Below are the code and all the weights of a small trained network. Each question names an input and a target symbol and asks about switching units off, where a switched-off unit gives its printed mean instead of its output.

import numpy as np


def w(rows, s, z=0):
    codes = np.array(rows[::2]) - 128.0
    scale = np.full(codes.shape[1], s)
    scale[-1] = z or s
    return codes * scale


def norm(h):
    return h / np.sqrt((h * h).mean(-1, keepdims=True) + 1e-5)


def f(y):
    return np.maximum(y, 0)


def softmax(a):
    e = np.exp(a - a.max(-1, keepdims=True))
    return e / e.sum(-1, keepdims=True)


def log_softmax(a):
    a = a - a.max(-1, keepdims=True)
    return a - np.log(np.exp(a).sum(-1, keepdims=True))


def net(x, mask):
    ids = ['ΓΘΞΣαβδζηλμτφψω'.index(c) for c in x.split()]
    T = len(ids)
    res = E[ids] + P[:T]
    u = 0
    for l in range(3):
        q, k, v = (norm(res) @ M[l].T for M in (Q, K, V))
        z = softmax(np.where(np.tri(T) > 0, q @ k.T / 3**0.5, -1e9)) @ v
        res = res + np.where(mask[u], z, O[l][:, -1]) @ O[l][:, :-1]
        u += 1
        y = f(norm(res) @ A[l][:, :-1].T + A[l][:, -1])
        res = res + np.where(mask[u : u + 4], y, B[l][:, -1]) @ B[l][:, :-1]
        u += 4
    return log_softmax(norm(res)[-1] @ U[:, :-1].T + U[:, -1])


Q, K, V, O, A, B = {}, {}, {}, {}, {}, {}
E = w([
[99,135,150,71],'Γ',
[181,171,126,127],'Θ',
[155,136,104,145],'Ξ',
[162,121,101,88],'Σ',
[170,108,144,101],'α',
[135,73,144,104],'β',
[114,254,152,157],'δ',
[150,151,153,163],'ζ',
[120,127,123,115],'η',
[119,104,93,163],'λ',
[111,107,195,117],'μ',
[152,113,140,152],'τ',
[139,154,107,114],'φ',
[88,120,137,113],'ψ',
[121,115,154,85],'ω',
],0.037)
P = w([
[141,202,152,224],'0',
[153,253,171,158],'1',
[144,243,166,156],'2',
[130,237,186,152],'3',
[144,208,160,148],'4',
[144,202,136,133],'5',
[159,153,80,143],'6',
[147,175,120,143],'7',
],0.0047)
Q[0] = w([
[103,31,254,221],'L0H1',
[156,122,165,35],'L0H1',
[79,88,134,63],'L0H1',
],0.0085)
K[0] = w([
[131,64,254,194],'L0H1',
[105,121,175,59],'L0H1',
[71,61,84,25],'L0H1',
],0.0092)
V[0] = w([
[250,216,254,229],'L0H1',
[101,126,199,65],'L0H1',
[58,50,251,163],'L0H1',
],0.0054)
O[0] = w([
[103,169,101,183,215],'L0H1',
[150,125,241,152,127],'L0H1',
[178,103,253,216,1],'L0H1',
],0.006,0.0042)
A[0] = w([
[230,147,25,63,77],'L0N1',
[125,15,90,128,12],'L0N2',
[8,118,218,179,47],'L0N3',
[63,64,1,160,156],'L0N4',
],0.0087,0.0011)
B[0] = w([
[153,109,85,185,255],'L0N1',
[170,133,182,111,140],'L0N2',
[151,106,56,118,169],'L0N3',
[76,217,248,133,193],'L0N4',
],0.011,0.0078)
Q[1] = w([
[65,99,126,156],'L1H1',
[254,151,175,142],'L1H1',
[141,119,152,218],'L1H1',
],0.0079)
K[1] = w([
[29,185,174,255],'L1H1',
[58,71,75,106],'L1H1',
[164,68,115,166],'L1H1',
],0.0088)
V[1] = w([
[93,115,3,64],'L1H1',
[8,184,227,101],'L1H1',
[6,121,89,19],'L1H1',
],0.0051)
O[1] = w([
[187,142,152,100,254],'L1H1',
[224,177,158,17,72],'L1H1',
[10,91,3,112,41],'L1H1',
],0.0064,0.00094)
A[1] = w([
[141,177,29,201,158],'L1N1',
[221,199,154,82,100],'L1N2',
[254,196,147,99,5],'L1N3',
[216,115,36,56,160],'L1N4',
],0.0086,0.0022)
B[1] = w([
[14,255,124,219,254],'L1N1',
[8,173,77,175,189],'L1N2',
[217,84,33,98,180],'L1N3',
[59,218,219,161,204],'L1N4',
],0.0054,0.0081)
Q[2] = w([
[255,144,85,83],'L2H1',
[236,67,13,148],'L2H1',
[208,85,122,67],'L2H1',
],0.0079)
K[2] = w([
[187,249,150,138],'L2H1',
[239,160,165,169],'L2H1',
[219,158,185,76],'L2H1',
],0.012)
V[2] = w([
[169,190,159,116],'L2H1',
[76,72,136,151],'L2H1',
[200,70,2,195],'L2H1',
],0.01)
O[2] = w([
[111,35,100,247,181],'L2H1',
[185,142,86,120,92],'L2H1',
[148,107,94,114,3],'L2H1',
],0.012,0.003)
A[2] = w([
[197,213,78,173,170],'L2N1',
[2,163,19,110,139],'L2N2',
[170,244,136,80,164],'L2N3',
[127,45,227,59,251],'L2N4',
],0.0094,0.0024)
B[2] = w([
[172,78,144,21,243],'L2N1',
[122,41,190,114,254],'L2N2',
[148,109,7,89,218],'L2N3',
[178,182,92,78,174],'L2N4',
],0.013,0.0084)
U = w([
[94,156,185,58,35],'Γ',
[213,138,29,176,79],'Θ',
[107,153,47,233,186],'Ξ',
[140,4,119,115,81],'Σ',
[208,47,108,179,126],'α',
[231,102,174,116,102],'β',
[97,255,121,160,11],'δ',
[167,175,144,218,252],'ζ',
[41,71,224,140,195],'η',
[79,196,212,188,172],'λ',
[173,125,233,157,165],'μ',
[181,95,152,220,194],'τ',
[40,119,60,114,167],'φ',
[187,147,82,89,44],'ψ',
[171,199,179,110,110],'ω',
],0.013,0.0035)

Each question gives the input, a string of symbols that net reads in full, and the target symbol t.
The units are the heads (3 rows each of Q, K, V and O) and the neurons (one row each of A and B). Each row of codes is followed by its name. A weight is (code - 128) times the scale printed after its matrix; where a second scale follows, it is the last column's (O, A, B and U).
mask holds one flag per unit, layer by layer, with each layer's heads first. A switched-off unit (its flag False) gives its mean, the last column of its rows in O or B, instead of its output. The means were averaged over made-up inputs and are rounded, as every weight is.
A unit's drop is (log p(t) with every unit on - log p(t) with that unit switched off) / (log p(t) with every unit on - log p(t) with every unit switched off).
most important unit: the unit with the biggest drop
k most important neurons: the k neurons with the biggest drops, biggest first
k most important neurons of layer l: the k neurons of layer l with the biggest drops, biggest first
drop of u: that unit's drop, to one decimal
input ψ β ζ, target ψ: 2 most important neurons of layer 2 : (L2N1 L2N3)
input φ ζ τ μ Θ φ Θ η, target η: 2 most important neurons : (L2N3 L2N1)
input ψ η ζ α η Γ η, target ψ: 3 most important neurons : (L0N3 L0N4 L0N1)
input φ Σ φ Θ ζ Σ, target Σ: 2 most important neurons of layer 2 : (L2N2 L2N1)
input δ ψ φ λ Ξ ψ φ, target φ: most important unit : L1H1
input ψ Ξ δ φ η, target ψ: 3 most important neurons : (L0N3 L0N4 L2N3)
input Ξ φ λ α, target α: 2 most important neurons of layer 1 : (L1N3 L1N4)
input ζ Γ δ β Ξ, target Ξ: 2 most important neurons : (L1N1 L1N4)
input β μ β, target β: 3 most important neurons : (L2N4 L1N1 L0N4)
input Θ ψ μ Ξ ψ, target ψ: 3 most important neurons : (L0N3 L0N4 L0N1)
input Σ φ Ξ, target Ξ: 2 most important neurons : (L1N1 L0N1)
input ω Σ φ ω, target ω: 3 most important neurons : (L2N4 L1N1 L2N2)
input η φ μ, target μ: 2 most important neurons : (L1N1 L2N4)
input Θ δ λ φ, target φ: most important unit : L0H1
input η φ Θ, target Θ: 3 most important neurons of layer 1 : (L1N3 L1N1 L1N4)
input ω ζ η φ Θ α, target α: 3 most important neurons of layer 2 : (L2N2 L2N3 L2N1)
input Θ β ζ ω, target ω: 4 most important neurons : (L2N4 L1N1 L0N1 L2N2)
input η ω φ Σ Ξ φ Θ μ, target μ: 2 most important neurons of layer 2 : (L2N4 L2N3)
input η τ ζ ζ α β, target β: 3 most important neurons of layer 2 : (L2N4 L2N3 L2N2)
input β ψ φ ψ, target ψ: 2 most important neurons of layer 0 : (L0N3 L0N4)
input α φ Θ, target Θ: most important neuron of layer 1 : (L1N1)
input μ λ Θ φ Θ Ξ η, target η: drop of L0H1 : 1.4
input Ξ μ η μ λ, target λ: drop of L0N4 : 0.5
